Here is a tiny trained network, its code and every weight. The questions are about switching its units off for an input and a class, where a switched-off unit gives its printed mean instead of its output.

import numpy as np


def w(rows, s, z=0):
    codes = np.array(rows[::2]) - 128.0
    scale = np.full(codes.shape[1], s)
    scale[-1] = z or s
    return codes * scale


def f(y):
    return np.maximum(y, 0)


def log_softmax(a):
    a = a - a.max(-1, keepdims=True)
    return a - np.log(np.exp(a).sum(-1, keepdims=True))


def net(x, mask):
    res = np.array(x, float).reshape(1, 2) / 4 @ E
    y = f(res @ A[0][:, :-1].T + A[0][:, -1])
    res = res + np.where(mask, y, B[0][:, -1]) @ B[0][:, :-1]
    return log_softmax(res[-1] @ U[:, :-1].T + U[:, -1])


A, B = {}, {}
E = w([
[204,226,217,119],'x0',
[93,80,224,254],'x1',
],0.013)
A[0] = w([
[70,51,90,71,150],'n1',
[87,97,181,151,97],'n2',
[142,125,74,91,97],'n3',
[170,128,168,107,254],'n4',
[143,125,117,101,94],'n5',
[206,173,195,130,98],'n6',
[94,159,135,45,104],'n7',
[156,152,95,43,151],'n8',
[99,128,162,158,100],'n9',
[184,174,202,96,149],'n10',
[94,108,156,193,192],'n11',
[91,57,78,148,46],'n12',
[65,67,111,118,139],'n13',
[110,89,109,119,245],'n14',
[169,143,41,80,127],'n15',
[90,6,69,121,53],'n16',
[79,86,212,160,91],'n17',
],0.016,0.013)
B[0] = w([
[124,69,165,106,226],'n1',
[198,156,93,208,188],'n2',
[179,123,126,198,188],'n3',
[25,79,118,135,229],'n4',
[171,152,145,154,150],'n5',
[152,78,213,85,217],'n6',
[163,117,93,152,192],'n7',
[138,106,106,179,251],'n8',
[157,137,127,164,170],'n9',
[119,65,193,92,235],'n10',
[119,111,83,190,237],'n11',
[189,89,180,91,189],'n12',
[118,71,212,100,206],'n13',
[6,91,120,137,221],'n14',
[161,115,95,220,243],'n15',
[185,73,184,87,223],'n16',
[187,141,93,166,217],'n17',
],0.012,0.018)
U = w([
[209,121,103,189,137],'0',
[167,88,188,56,80],'1',
[3,100,110,129,253],'2',
[168,155,108,116,97],'3',
[88,141,90,68,96],'4',
[132,156,109,95,103],'5',
[114,169,111,124,98],'6',
],0.017,0.012)

Each question gives the input, the list of numbers given to net, and the class t.
The units are the neurons (one row each of A and B). Each row of codes is followed by its name. A weight is (code - 128) times the scale printed after its matrix; where a second scale follows, it is the last column's (A, B and U).
mask holds one flag per neuron, in row order. A switched-off neuron (its flag False) gives its mean, the last column of its row in B, instead of its output. The means were averaged over made-up inputs and are rounded, as every weight is.
A unit's drop is (log p(t) with every unit on - log p(t) with that unit switched off) / (log p(t) with every unit on - log p(t) with every unit switched off).
The circuit of an input: a set's keep is (log p(t) with only the set's units on - log p(t) with every unit switched off) / (log p(t) with every unit on - log p(t) with every unit switched off). Starting from the 12 units with the biggest drops (on a tie, the unit counted first), units are removed one at a time, each time the one whose removal leaves the highest keep (on an exact tie, the one counted first), for as long as the keep stays at least 0.8.
units of the circuit, in order: the units of the circuit, biggest drop first
k most important neurons: the k neurons with the biggest drops, biggest first
drop when u is switched off: that unit's drop, to one decimal
input [-3,-3], class 2: units of the circuit, in order : n14
input [3,2], class 2: 2 most important neurons : n16, n12
input [-1,-3], class 2: units of the circuit, in order : n17, n16
input [-7,6], class 1: 3 most important neurons : n13, n16, n15
input [6,5], class 1: 3 most important neurons : n6, n10, n15
input [5,-4], class 1: 4 most important neurons : n10, n14, n6, n11
input [-3,0], class 2: 3 most important neurons : n6, n14, n10
input [-8,8], class 0: 4 most important neurons : n2, n11, n17, n10
input [3,0], class 2: 3 most important neurons : n16, n12, n4
input [-5,-1], class 1: drop when n8 is switched off : 0.0
input [7,-4], class 1: drop when n6 is switched off : 0.1
input [6,-2], class 1: drop when n6 is switched off : 0.1
